How the nodes are linked:
state | & ! ~ @ $ *
z950 | z835 z771 z652 z799 . z365
z462 | z894 z450 z423 z744 . z937
z66 | . z438 z95 z149 z52 z142
z468 | z201 z547 z699 z865 z587 z645
z661 | z38 z737 z658 z654 z112 z349
z596 | z179 z947 z346 z207 z864 z940
z826 | . z162 z50 z909 z438 z881
z541 | z969 z865 z587 z733 z450 z260
z996 | z639 z862 z744 z423 . z637
z843 | z393 z112 z771 z574 z799 z383
z187 | z390 z437 z207 z346 z38 z737
z967 | z737 z861 z89 z87 z349 .
z860 | z652 z297 z128 z365 . .
z87 | z71 z539 z967 z683 z668 .
z894 | z931 z147 z504 z194 . z462
z753 | . z549 z149 z95 z452 z242
z549 | . z649 z588 z177 z753 z121
z312 | . z149 z52 z452 . z639
z438 | . z826 z177 z588 z66 z709
z520 | z437 . z747 z720 z737 z861
z816 | z771 z444 z297 z383 z365 .
z177 | . z50 z549 z438 z95 z969
z589 | z450 z260 z655 z809 z937 z320
z663 | . z398 z162 z721 z909 z553
z862 | z515 z899 z998 z949 z996 z393
z182 | z509 . z947 z437 z207 z747
z260 | z541 z864 z757 z153 z589 z369
z720 | z849 . z520 z542 z71 z539
z733 | z709 z717 z541 z899 z998 z153
z574 | z655 z130 z843 z320 z351 z534
z547 | z957 z459 z390 z179 z468 z346
z474 | z542 . z539 z313 z683 .
z721 | . z229 z663 z698 z649 z957
z147 | z95 z969 z242 z142 z894 z450
z509 | z85 . z841 z659 z802 z182
z454 | z162 z85 z400 z553 z881 z802
z400 | z698 z999 z957 z454 z258 z179
z229 | . . z398 z887 z721 z478
z659 | z357 . z509 z459 z390 z437
z550 | z799 z383 z365 z128 . .
z887 | . . z229 z897 z698 z999
z588 | . z909 z438 z549 z149 z44
z398 | . . z897 z229 z663 z357
z861 | z520 . z313 z539 z967 .
z297 | z320 z300 z534 z816 z860 .
z242 | z753 z121 z515 z147 z504 z949
z346 | z547 z849 z187 z596 z645 z71
z95 | . z177 z753 z66 z931 z147
z668 | z654 z87 z349 z430 z684 .
z365 | z950 z816 z860 z550 . .
z881 | z826 z454 z258 z892 z709 z717
z534 | z574 z684 z383 z297 z128 .
z949 | z242 z587 z862 z450 z423 z655
z744 | z194 z998 z462 z996 . z835
z430 | z914 z683 z668 z866 z300 .
z349 | z661 z967 z866 z668 z388 .
z470 | z153 z658 z369 z112 z771 z444
z747 | z182 . z542 z520 z830 z313
z388 | z112 z349 z444 z684 z383 .
z393 | z862 z48 z809 z655 z637 z843
z940 | z596 z542 z71 z830 z914 z683
z737 | z187 z520 z830 z71 z661 z967
z504 | z452 z242 z639 z894 . z423
z128 | z351 z534 z550 z860 . .
z357 | z398 . z85 z478 z553 z659
z89 | z830 z313 z683 z967 z866 .
z809 | z998 z153 z589 z393 z835 z771
z452 | . z753 z312 z931 . z504
z539 | z720 . z861 z474 z87 .
z757 | z587 z645 z48 z260 z655 z130
z684 | z130 z668 z388 z300 z534 .
z709 | z438 z881 z969 z44 z142 z733
z865 | z258 z179 z468 z717 z541 z864
z423 | z504 z949 z996 z462 . z476
z799 | z637 z843 z950 z351 . z550
z38 | z699 z187 z612 z645 z48 z661
z369 | z260 z914 z130 z470 z320 z300
z300 | z369 z430 z684 z444 z297 .
z658 | z612 z830 z914 z661 z470 z866
z48 | z899 z38 z153 z757 z393 z112
z542 | z947 . z720 z747 z940 z474
z587 | z121 z468 z899 z541 z949 z757
z383 | z843 z388 z816 z534 z550 .
z52 | . z66 z931 z312 . z194
z683 | z940 z474 z87 z89 z430 .
z645 | z468 z346 z38 z864 z757 z654
z639 | z312 z515 z194 z504 . z996
z515 | z149 z44 z142 z242 z639 z862
z207 | z802 z182 z596 z187 z612 z830
z50 | . z698 z649 z826 z177 z258
z44 | z588 z892 z709 z121 z515 z899
z771 | z809 z470 z320 z843 z950 z816
z914 | z864 z940 z654 z658 z369 z430
z85 | z897 . z999 z357 z454 z509
z437 | z659 . z182 z849 z187 z520
z849 | z459 . z437 z947 z346 z720
z194 | z52 z142 z894 z639 . z744
z478 | z229 . z357 z999 z957 z459
z444 | z470 z866 z300 z388 z816 .
z637 | z996 z393 z835 z476 . z799
z654 | z645 z71 z661 z914 z130 z668
z112 | z48 z661 z470 z130 z843 z388
z835 | z744 z809 z937 z637 . z950
z351 | z476 z574 z799 z652 . z128
z652 | z937 z320 z351 z950 . z860
z476 | z423 z655 z637 z937 . z351
z802 | z454 z509 z179 z390 z717 z207
z969 | z177 z258 z121 z709 z147 z541
z258 | z50 z400 z201 z881 z969 z865
z841 | z999 . z459 z509 z179 z947
z179 | z400 z841 z547 z802 z865 z596
z162 | . z897 z698 z663 z826 z454
z201 | z649 z957 z892 z258 z121 z468
z71 | z346 z720 z737 z940 z654 z87
z830 | z207 z747 z940 z737 z658 z89
z313 | z747 . z474 z861 z89 .
z153 | z733 z612 z260 z48 z809 z470
z390 | z553 z659 z802 z547 z699 z187
z717 | z881 z802 z865 z699 z733 z612
z864 | z865 z596 z645 z612 z260 z914
z130 | z757 z654 z112 z369 z574 z684
z999 | z887 . z478 z85 z400 z841
z909 | . z663 z826 z649 z588 z892
z957 | z721 z478 z553 z400 z201 z547
z892 | z909 z553 z881 z201 z44 z699
z142 | z66 z709 z147 z515 z194 z998
z450 | z147 z541 z949 z998 z462 z589
z649 | . z721 z909 z50 z549 z201
z459 | z478 . z659 z841 z547 z849
z612 | z717 z207 z864 z38 z153 z658
z320 | z589 z369 z574 z771 z652 z297
z899 | z44 z699 z733 z587 z862 z48
z947 | z841 . z849 z182 z596 z542
z149 | . z588 z66 z753 z312 z515
z655 | z949 z757 z393 z589 z476 z574
z931 | . z95 z452 z52 . z894
z121 | z549 z201 z44 z969 z242 z587
z698 | . z887 z721 z162 z50 z400
z937 | z462 z589 z476 z835 . z652
z998 | z142 z733 z450 z862 z744 z809
z866 | z658 z89 z430 z349 z444 .
z553 | z663 z357 z454 z957 z892 z390
z699 | z892 z390 z717 z468 z899 z38
z897 | . . z887 z398 z162 z85

In the rows, zero is written as 581.

The rows follow the links: the fewer symbols apart two nodes are, the more alike their rows tend to be.

Each row is also shifted at random along 5 hidden directions that mean nothing.

Some nodes, each with a row of numbers:
z89: 542 679 368 506 610 475 649 732 451 543 624 469 545 483 669 587 603 455 444 518 423 684 681 787 650 618 700 621 500
z550: 743 649 616 561 545 574 546 580 595 634 711 482 582 676 565 607 678 624 461 564 622 586 508 705 571 535 461 497 702
z931: 731 515 687 588 583 749 526 336 720 695 677 695 702 693 624 644 499 619 696 616 648 502 602 599 660 497 528 537 743
z454: 721 592 595 473 496 673 733 458 675 580 522 690 700 461 558 616 476 614 714 388 640 572 512 624 484 576 694 663 523
z351: 258 537 614 621 567 560 529 586 491 593 697 469 452 726 588 560 673 611 407 583 682 458 553 656 542 620 499 441 670
z914: 510 571 399 550 667 583 489 635 583 468 726 592 537 677 661 543 584 471 461 444 589 604 663 664 699 452 566 549 570
z843: 695 635 649 537 489 594 616 573 636 603 711 509 548 687 514 555 732 679 439 394 760 564 361 711 427 542 460 490 690
z142: 591 673 617 629 548 623 635 474 613 751 591 654 696 542 635 623 569 505 636 566 515 685 577 705 574 602 604 611 687
z509: 479 556 528 500 497 546 715 609 743 460 586 618 648 474 597 420 550 540 526 308 749 556 394 543 423 595 632 646 499
z452: 517 532 730 708 598 549 551 513 477 713 643 604 509 655 678 631 587 466 535 624 580 534 745 743 682 730 636 545 660
z866: 433 669 398 401 587 645 597 570 487 564 713 445 553 529 623 701 592 670 517 546 532 541 574 718 638 582 640 588 535
z947: 618 526 479 521 581 580 660 587 621 421 464 647 638 544 503 525 457 615 672 516 547 554 642 451 516 470 606 587 478
z887: 478 455 566 685 654 504 483 656 760 507 553 652 625 507 703 386 522 454 565 703 584 583 551 310 682 601 622 690 533
z194: 201 625 638 510 520 756 580 388 592 729 733 556 638 567 633 676 551 691 603 618 662 466 510 647 563 655 599 570 659
z130: 736 558 595 628 657 501 480 676 473 525 646 574 438 734 580 614 669 510 462 524 595 610 698 716 686 536 482 481 584
z645: 844 498 616 673 625 475 538 693 572 481 438 629 495 673 466 531 633 546 588 541 600 629 617 485 556 490 474 510 542
z860: 626 550 466 620 528 557 740 567 512 565 418 517 660 696 497 526 597 568 503 540 467 585 506 595 340 430 570 406 789
z38: 656 604 620 480 430 593 772 606 526 514 335 514 597 522 312 581 631 844 697 493 638 562 328 428 189 595 589 565 548
z809: 447 748 521 601 601 613 516 576 593 710 716 575 650 561 639 612 641 526 538 638 497 709 585 711 666 555 506 602 669
z357: 789 611 686 495 564 602 609 550 582 582 613 616 559 458 569 660 489 636 718 553 609 557 710 654 685 708 638 702 393
z659: 675 591 647 520 514 513 691 647 604 497 562 592 537 478 549 531 564 588 587 391 694 565 551 619 483 675 623 660 436
z771: 672 647 503 610 540 574 586 593 758 624 609 568 738 619 561 476 678 560 473 506 608 690 311 556 452 391 434 528 767
z999: 522 541 550 556 633 580 583 565 560 511 585 679 567 514 670 572 448 480 639 532 554 550 791 621 724 635 698 676 440
z147: 298 491 569 722 586 588 592 513 614 623 484 647 646 661 609 475 575 496 548 614 568 577 503 456 483 555 621 547 736
z383: 472 679 572 512 613 594 470 632 483 640 845 413 438 633 664 674 701 644 425 605 626 534 590 778 720 664 520 547 587
z541: 481 582 487 638 611 647 691 477 390 591 366 685 623 637 512 661 483 515 710 546 389 648 781 662 513 513 702 537 632
z470: 577 730 444 497 591 638 565 577 614 632 652 530 665 545 577 644 611 622 580 599 512 678 508 653 592 472 522 575 621
z450: 414 616 572 630 679 718 401 481 603 660 686 661 616 672 630 650 538 580 650 761 519 602 724 552 763 478 491 569 675
z85: 541 682 553 463 600 669 582 539 552 629 550 609 642 371 598 716 418 654 830 779 418 596 779 539 757 658 675 745 375
z242: 589 479 740 703 515 547 708 473 428 632 476 645 510 710 538 603 597 532 553 430 656 519 639 722 439 675 639 473 683
z121: 622 432 751 650 522 616 607 464 565 566 485 678 532 687 505 603 581 636 635 494 743 468 523 511 474 622 584 505 620
z438: 791 616 649 646 631 603 459 507 791 725 683 704 727 533 728 575 582 454 623 645 569 723 540 572 792 568 571 698 648
z349: 705 614 531 477 593 606 475 669 683 532 665 432 560 569 521 603 668 767 557 709 635 553 385 424 601 511 454 567 555
z612: 579 739 490 369 561 774 596 463 592 615 711 599 655 497 542 781 517 736 733 493 573 586 591 727 646 516 591 626 488
z799: 560 692 616 709 618 463 476 737 575 680 641 475 556 592 606 507 725 515 452 762 487 705 570 602 618 597 421 556 688
z747: 609 630 448 452 533 559 691 640 654 485 553 542 656 464 552 532 525 610 591 477 566 589 512 556 502 524 596 628 476
z864: 424 570 422 531 619 653 634 556 461 470 477 633 583 623 523 620 497 585 645 492 501 572 702 588 539 467 645 531 552
z95: 644 536 610 767 661 541 514 541 615 684 546 694 653 618 723 522 551 354 573 689 455 675 709 603 716 587 640 604 711
z637: 567 659 701 562 480 634 673 486 471 693 687 524 535 661 524 660 649 652 528 426 673 545 582 878 466 657 537 500 665
z462: 480 583 609 742 655 573 456 566 654 650 707 642 634 707 686 478 620 413 482 614 566 656 624 643 693 501 469 540 736
z709: 518 658 578 675 577 570 594 573 665 702 568 653 704 493 670 532 616 436 568 586 517 750 505 600 595 607 622 688 644
z639: 527 674 697 740 550 489 632 611 451 760 456 536 595 546 570 573 634 507 588 759 419 686 664 647 517 738 598 610 677
z549: 690 437 766 574 585 709 503 373 635 627 707 671 527 692 616 690 536 648 654 536 780 416 600 587 706 658 609 569 589
z699: 694 646 713 529 501 588 654 596 529 590 575 582 532 523 488 627 633 673 631 421 686 609 519 677 492 706 612 660 470
z539: 665 555 521 474 620 546 575 659 452 480 626 502 449 566 570 670 529 618 568 572 562 488 781 669 700 604 612 558 415

Complete each set of four: the symbols that take the first to the second take the third to the fourth, perhaps in another order.
Answer with the node's name.
720 686 681 538 495 581 648 590 485 620 606 546 525 600 472 648 698 687 570 419 674 624 507 764 458 641 535 569 569
to 596 685 453 480 555 624 635 618 666 534 482 592 710 421 506 573 518 674 726 630 493 647 488 418 519 490 563 662 491
as 416 547 618 688 579 580 638 479 498 678 609 649 603 674 670 556 557 411 488 473 551 604 714 796 560 632 649 519 727
to z121

644 631 439 519 553 578 624 614 628 573 628 494 651 595 584 557 653 579 464 499 558 632 397 630 500 456 552 543 686
to 411 664 392 624 565 480 645 710 506 614 457 418 627 538 583 514 666 530 458 714 369 687 471 557 439 543 599 531 719
as 553 504 607 532 615 552 511 648 521 445 625 584 437 615 555 612 569 629 585 510 691 495 674 560 645 604 557 553 410
to z645

571 534 579 551 472 539 769 577 678 509 569 670 637 492 628 445 534 467 489 225 733 564 466 667 413 639 720 663 516
to 709 515 568 509 573 643 659 476 607 505 492 702 651 523 565 618 407 589 728 498 558 507 724 565 603 554 678 624 474
as 627 720 568 573 607 632 524 527 672 709 706 677 689 530 651 630 604 494 610 521 560 748 574 724 714 546 547 664 608
to z541

750 536 565 621 620 699 546 444 690 562 562 771 694 715 557 586 516 551 687 483 601 626 621 559 597 373 519 521 690
to 734 657 542 591 548 567 636 586 787 589 582 704 741 512 603 486 613 484 582 390 638 749 380 578 505 472 554 680 609
as 497 590 712 708 522 524 630 552 537 736 495 559 590 561 601 551 634 531 564 701 513 609 553 598 506 738 636 599 692
to z753

329 581 494 559 535 643 699 489 399 597 523 508 585 693 507 629 549 642 535 554 496 501 631 700 401 536 618 427 716
to 413 633 617 615 522 555 558 628 590 638 603 439 577 616 516 516 703 681 481 682 610 570 393 509 432 594 457 521 708
as 608 521 778 521 577 751 485 378 534 625 742 646 484 759 519 757 571 753 679 510 790 394 656 689 655 571 467 457 607
to z998

648 788 521 496 611 671 533 531 564 703 794 620 635 553 655 739 600 534 600 487 533 723 692 881 774 543 545 640 568
to 548 726 595 587 596 663 517 499 638 746 712 633 683 554 646 645 604 528 613 618 519 697 603 716 690 554 511 622 672
as 977 530 455 549 583 481 690 647 651 412 497 662 651 601 551 480 512 446 563 315 543 653 670 662 528 397 573 553 537
to z596

254 641 491 598 624 602 557 566 395 638 670 500 516 672 640 639 569 539 495 646 455 563 777 776 637 589 601 495 661
to 552 720 554 559 524 653 704 480 492 724 502 547 707 560 496 693 550 651 683 655 418 644 609 702 480 538 570 517 703
as 711 677 540 544 638 467 535 790 519 530 576 491 512 434 580 579 582 566 597 698 457 667 725 594 712 646 555 680 390
to z849

709 599 560 704 571 480 699 618 575 677 401 668 691 447 674 522 557 345 596 578 405 779 604 625 563 663 756 704 621
to 791 517 683 626 508 452 657 668 761 491 536 647 596 494 598 376 602 497 510 373 745 617 420 506 474 641 577 675 502
as 495 599 551 628 586 661 574 497 546 641 508 596 674 657 506 604 542 640 648 731 447 586 646 552 532 450 506 485 741
to z470

530 728 488 485 551 701 627 511 587 662 565 577 705 525 513 696 570 687 699 610 476 678 509 605 522 489 555 597 618
to 823 575 787 573 603 686 465 397 512 666 773 700 483 779 562 782 574 621 646 468 719 512 805 848 775 568 465 488 603
as 730 450 680 604 597 542 521 613 683 444 585 671 516 629 540 532 573 608 608 473 756 517 565 446 599 556 513 580 477
to z881

220 580 594 641 675 708 414 462 546 677 745 644 559 640 722 640 540 537 606 742 538 541 737 597 788 630 602 601 632
to 763 722 565 703 548 520 702 579 571 727 415 651 749 540 554 578 593 444 625 579 363 827 605 708 480 508 582 603 732
as 606 535 541 590 571 681 602 444 648 560 609 663 671 761 525 565 566 606 563 422 653 560 519 639 460 390 495 439 754
to z771

759 627 784 697 553 559 542 548 633 721 664 637 590 622 625 581 668 498 549 528 665 669 542 711 619 676 529 632 663
to 340 594 716 647 442 560 742 518 465 704 488 514 572 575 531 549 639 633 533 559 611 542 460 643 318 753 652 540 704
as 439 443 730 631 509 627 656 428 485 646 504 601 521 660 566 633 561 622 611 564 669 426 559 584 470 712 713 517 653
to z452

572 476 702 592 613 551 504 578 588 512 694 662 441 604 652 567 564 509 550 451 767 488 672 625 729 690 613 620 430
to 698 614 585 661 551 596 615 534 793 682 480 690 783 519 585 485 578 528 651 601 549 730 366 425 503 497 551 659 704
as 489 412 720 694 569 467 608 614 512 499 586 675 406 667 654 478 636 409 430 318 788 520 595 662 551 727 684 569 520
to z142

721 585 724 748 539 489 641 586 573 726 438 602 626 529 610 534 643 473 591 678 503 690 546 581 515 718 640 634 680
to 595 628 601 719 567 572 560 561 790 706 527 649 774 539 621 456 636 491 581 677 544 731 377 434 523 507 508 622 747
as 661 526 678 539 678 555 401 616 682 493 892 662 429 619 720 574 547 495 519 423 825 506 776 722 909 638 512 645 363
to z437

437 611 744 501 557 715 488 501 594 652 680 558 520 479 563 690 594 795 724 714 716 486 502 464 657 760 614 711 447
to 299 483 540 621 654 659 494 525 645 531 591 702 588 583 667 511 517 512 607 605 619 539 580 414 652 578 665 637 568
as 732 507 552 598 610 481 565 718 500 453 525 553 463 690 507 562 637 553 501 505 617 581 605 579 553 515 522 487 549
to z658

